Below is a small trained network, with its code and all its weights. Each question gives an input and a class and asks what happens when units are switched off, that is, made to give their printed mean instead of their output.

import numpy as np


def w(rows, s, z=0):
    codes = np.array(rows[::2]) - 128.0
    scale = np.full(codes.shape[1], s)
    scale[-1] = z or s
    return codes * scale


def f(y):
    return y / 2 * (1 + np.tanh(0.7978845608 * (y + 0.044715 * y**3)))


def log_softmax(a):
    a = a - a.max(-1, keepdims=True)
    return a - np.log(np.exp(a).sum(-1, keepdims=True))


def net(x, mask):
    res = np.array(x, float).reshape(1, 6) / 4 @ E
    y = f(res @ A[0][:, :-1].T + A[0][:, -1])
    res = res + np.where(mask, y, B[0][:, -1]) @ B[0][:, :-1]
    return log_softmax(res[-1] @ U[:, :-1].T + U[:, -1])


A, B = {}, {}
E = w([
[179,143,132,86,168,140,211,233,125,125,61],'x0',
[60,144,129,177,149,112,227,122,83,196,178],'x1',
[135,99,125,89,62,58,97,190,83,153,165],'x2',
[181,137,57,235,99,119,108,179,167,196,134],'x3',
[98,141,179,165,161,2,101,138,173,133,70],'x4',
[145,165,194,200,92,186,92,163,39,112,104],'x5',
],0.01)
A[0] = w([
[150,86,124,89,38,60,122,191,91,117,166,230],'neuron 1',
[168,93,85,60,106,220,108,141,116,126,200,78],'neuron 2',
[145,202,146,152,169,122,142,99,169,88,113,129],'neuron 3',
[116,154,130,179,194,188,146,94,215,93,115,110],'neuron 4',
[150,58,145,87,60,154,68,104,156,58,52,29],'neuron 5',
[130,115,136,54,131,101,130,166,179,176,172,76],'neuron 6',
[126,181,142,169,157,136,132,149,71,120,141,2],'neuron 7',
[145,108,62,220,82,154,131,134,185,152,173,141],'neuron 8',
[89,133,135,121,186,141,192,113,78,191,160,138],'neuron 9',
[152,153,118,72,133,121,173,167,128,117,58,114],'neuron 10',
[65,110,101,129,94,99,35,68,110,133,167,96],'neuron 11',
[93,138,145,157,60,132,114,46,184,138,175,32],'neuron 12',
[94,97,149,150,80,133,85,77,139,135,118,16],'neuron 13',
[99,114,86,87,116,119,148,93,189,132,108,100],'neuron 14',
[110,147,182,156,129,35,118,131,161,77,87,128],'neuron 15',
[154,94,156,125,128,160,83,171,170,79,104,23],'neuron 16',
[166,165,183,166,104,147,67,169,74,118,117,98],'neuron 17',
[122,97,199,13,145,129,75,113,74,89,139,126],'neuron 18',
[135,117,104,83,93,190,141,134,106,143,161,77],'neuron 19',
[151,130,64,209,173,90,102,190,124,234,186,189],'neuron 20',
[67,69,176,71,160,120,101,171,95,119,152,129],'neuron 21',
[133,132,121,54,170,99,156,71,131,158,135,79],'neuron 22',
[140,131,144,152,162,161,137,87,125,124,87,127],'neuron 23',
[195,115,144,118,179,133,202,167,111,69,128,110],'neuron 24',
[93,145,178,151,152,175,138,98,180,135,88,122],'neuron 25',
[124,101,97,117,94,231,165,107,53,99,153,150],'neuron 26',
[111,107,47,179,196,114,175,87,180,134,133,70],'neuron 27',
[130,106,84,129,138,183,154,104,135,109,122,111],'neuron 28',
[90,106,141,148,129,137,63,37,83,126,157,65],'neuron 29',
[93,143,186,155,139,83,104,131,116,139,60,82],'neuron 30',
[175,127,104,105,152,167,83,118,170,89,60,100],'neuron 31',
[97,79,162,94,141,124,168,104,90,74,86,135],'neuron 32',
[254,176,97,133,172,114,150,223,148,210,127,104],'neuron 33',
[103,216,217,164,81,147,117,158,56,115,111,38],'neuron 34',
[154,124,158,113,85,77,128,144,81,155,166,156],'neuron 35',
[115,133,154,198,122,110,226,149,119,144,195,138],'neuron 36',
[152,144,162,106,157,130,185,195,125,128,101,79],'neuron 37',
[132,86,121,197,139,144,48,103,160,176,177,77],'neuron 38',
[132,79,76,102,129,107,165,122,193,123,147,64],'neuron 39',
[124,96,32,84,136,97,157,124,221,123,153,98],'neuron 40',
[138,196,160,167,109,192,97,137,98,92,99,90],'neuron 41',
[68,115,162,148,115,63,124,114,150,134,45,51],'neuron 42',
[131,186,132,152,215,201,112,103,162,129,137,101],'neuron 43',
[28,129,194,82,117,137,200,93,82,159,117,87],'neuron 44',
[228,89,93,116,122,117,64,145,176,85,105,210],'neuron 45',
],0.0096,0.0017)
B[0] = w([
[84,235,125,96,187,71,52,191,58,181,182,211],'neuron 1',
[178,76,93,104,122,75,116,160,199,145,145,208],'neuron 2',
[166,144,148,121,101,120,71,152,120,165,187,167],'neuron 3',
[126,167,149,65,165,96,102,183,72,205,216,197],'neuron 4',
[2,90,47,172,173,214,166,121,135,138,168,218],'neuron 5',
[124,117,154,167,122,168,138,92,59,201,149,167],'neuron 6',
[99,108,109,176,109,153,122,86,115,134,108,167],'neuron 7',
[154,151,167,128,131,119,143,146,181,80,122,225],'neuron 8',
[88,100,123,166,190,170,137,146,161,148,129,194],'neuron 9',
[181,143,108,152,195,110,142,93,106,136,74,189],'neuron 10',
[178,149,119,119,206,130,188,130,64,111,94,205],'neuron 11',
[195,145,79,74,200,128,152,80,76,97,79,191],'neuron 12',
[164,140,102,81,156,151,180,62,117,128,116,168],'neuron 13',
[121,120,164,182,86,152,63,71,92,186,74,168],'neuron 14',
[204,65,66,107,132,83,73,182,181,124,151,207],'neuron 15',
[48,67,59,149,163,174,172,96,133,139,99,180],'neuron 16',
[98,119,183,186,83,160,107,44,85,154,107,211],'neuron 17',
[167,172,173,165,135,164,135,155,181,62,166,222],'neuron 18',
[185,68,110,132,117,44,58,124,165,164,101,174],'neuron 19',
[108,166,167,142,121,192,140,177,206,83,133,248],'neuron 20',
[123,169,206,137,122,126,89,144,150,124,163,176],'neuron 21',
[129,120,190,191,67,140,146,109,137,126,128,168],'neuron 22',
[128,157,159,105,98,109,105,171,97,167,164,160],'neuron 23',
[182,150,93,86,152,88,159,120,96,130,82,186],'neuron 24',
[98,154,142,109,128,88,104,167,122,165,174,172],'neuron 25',
[187,82,88,113,98,73,102,152,184,158,108,212],'neuron 26',
[108,134,131,138,119,137,119,105,123,141,144,193],'neuron 27',
[150,108,132,146,103,53,74,175,158,151,159,160],'neuron 28',
[199,142,110,96,187,126,172,81,112,133,88,196],'neuron 29',
[189,39,107,93,84,93,112,141,170,182,129,190],'neuron 30',
[74,128,111,165,165,184,146,129,120,97,178,195],'neuron 31',
[161,218,174,148,103,148,131,115,149,76,124,183],'neuron 32',
[185,168,169,118,162,138,145,102,129,53,120,218],'neuron 33',
[99,96,187,214,58,120,133,81,111,161,68,221],'neuron 34',
[114,141,116,110,139,117,124,164,92,225,171,173],'neuron 35',
[52,65,92,168,187,174,166,113,176,159,164,211],'neuron 36',
[195,126,71,79,198,145,199,73,46,108,81,188],'neuron 37',
[179,164,140,96,149,159,171,102,121,65,132,204],'neuron 38',
[130,112,163,198,48,155,86,28,121,149,77,172],'neuron 39',
[92,132,172,190,2,153,89,47,65,162,57,200],'neuron 40',
[117,86,163,203,63,130,107,113,98,145,118,200],'neuron 41',
[166,39,88,92,101,72,108,139,206,136,104,190],'neuron 42',
[143,193,97,117,117,80,67,147,66,168,183,182],'neuron 43',
[80,133,135,194,151,165,151,145,200,43,164,194],'neuron 44',
[64,133,127,191,167,192,177,170,163,148,161,218],'neuron 45',
],0.0068,0.013)
U = w([
[103,99,194,166,18,161,115,38,71,169,46,109],'0',
[209,153,106,94,214,132,210,62,63,96,49,88],'1',
[189,9,90,115,97,74,82,153,226,145,118,117],'2',
[2,82,87,154,188,192,188,120,171,131,153,139],'3',
[112,235,155,112,143,99,55,169,45,199,210,135],'4',
[160,215,205,148,107,178,132,130,211,11,137,117],'5',
[114,111,125,124,121,149,171,149,134,111,129,254],'6',
],0.011,0.0053)

Each question gives the input, the list of numbers given to net, and the class t.
The units are the neurons (one row each of A and B). Each row of codes is followed by its name. A weight is (code - 128) times the scale printed after its matrix; where a second scale follows, it is the last column's (A, B and U).
mask holds one flag per neuron, in row order. A switched-off neuron (its flag False) gives its mean, the last column of its row in B, instead of its output. The means were averaged over made-up inputs and are rounded, as every weight is.
A unit's drop is (log p(t) with every unit on - log p(t) with that unit switched off) / (log p(t) with every unit on - log p(t) with every unit switched off).
The circuit of an input: a set's keep is (log p(t) with only the set's units on - log p(t) with every unit switched off) / (log p(t) with every unit on - log p(t) with every unit switched off). Starting from the 12 units with the biggest drops (on a tie, the unit counted first), units are removed one at a time, each time the one whose removal leaves the highest keep (on an exact tie, the one counted first), for as long as the keep stays at least 0.8.
units of the circuit, in order: the units of the circuit, biggest drop first
most important unit: the unit with the biggest drop
k most important neurons: the k neurons with the biggest drops, biggest first
drop of u: that unit's drop, to one decimal
input [-2,-5,-1,6,-1,1], class 5: 3 most important neurons : neuron 36; neuron 8; neuron 38
input [-8,-7,4,-2,7,-2], class 1: units of the circuit, in order : neuron 11
input [-4,-4,-3,-3,-8,7], class 2: 2 most important neurons : neuron 26; neuron 2
input [5,5,-2,-4,-6,-3], class 2: units of the circuit, in order : neuron 26; neuron 19
input [-5,-1,2,3,5,2], class 1: units of the circuit, in order : neuron 11; neuron 12
input [1,-5,5,2,3,0], class 3: units of the circuit, in order : neuron 45; neuron 5
input [6,-7,4,-5,0,3], class 3: 3 most important neurons : neuron 5; neuron 16; neuron 45
input [6,-7,-8,-7,-5,-4], class 4: units of the circuit, in order : neuron 4; neuron 43
input [2,-8,-4,4,8,7], class 2: 2 most important neurons : neuron 15; neuron 30
input [-7,-8,1,-6,-8,4], class 2: 3 most important neurons : neuron 26; neuron 2; neuron 19
input [5,-6,3,1,-7,6], class 2: 4 most important neurons : neuron 2; neuron 26; neuron 19; neuron 40
input [2,1,-8,-7,6,5], class 4: units of the circuit, in order : neuron 4; neuron 25
input [6,7,3,8,-2,7], class 5: 3 most important neurons : neuron 33; neuron 20; neuron 5
input [2,7,-8,-7,-3,8], class 0: most important unit : neuron 34
input [5,-1,0,4,5,4], class 1: 2 most important neurons : neuron 33; neuron 37
input [-2,-5,1,4,-1,-5], class 0: 4 most important neurons : neuron 40; neuron 39; neuron 36; neuron 14
input [-3,-5,3,2,-6,4], class 2: 3 most important neurons : neuron 2; neuron 26; neuron 19
input [-8,-8,-1,-5,-4,3], class 1: 3 most important neurons : neuron 29; neuron 11; neuron 12
input [1,-3,-6,-2,-6,1], class 2: drop of neuron 1 : 0.3
input [-4,-2,8,3,4,-5], class 4: units of the circuit, in order : neuron 1
input [-2,-6,-2,-4,0,-4], class 3: drop of neuron 5 : 1.1
input [-5,2,-4,8,0,-2], class 5: drop of neuron 20 : 0.4
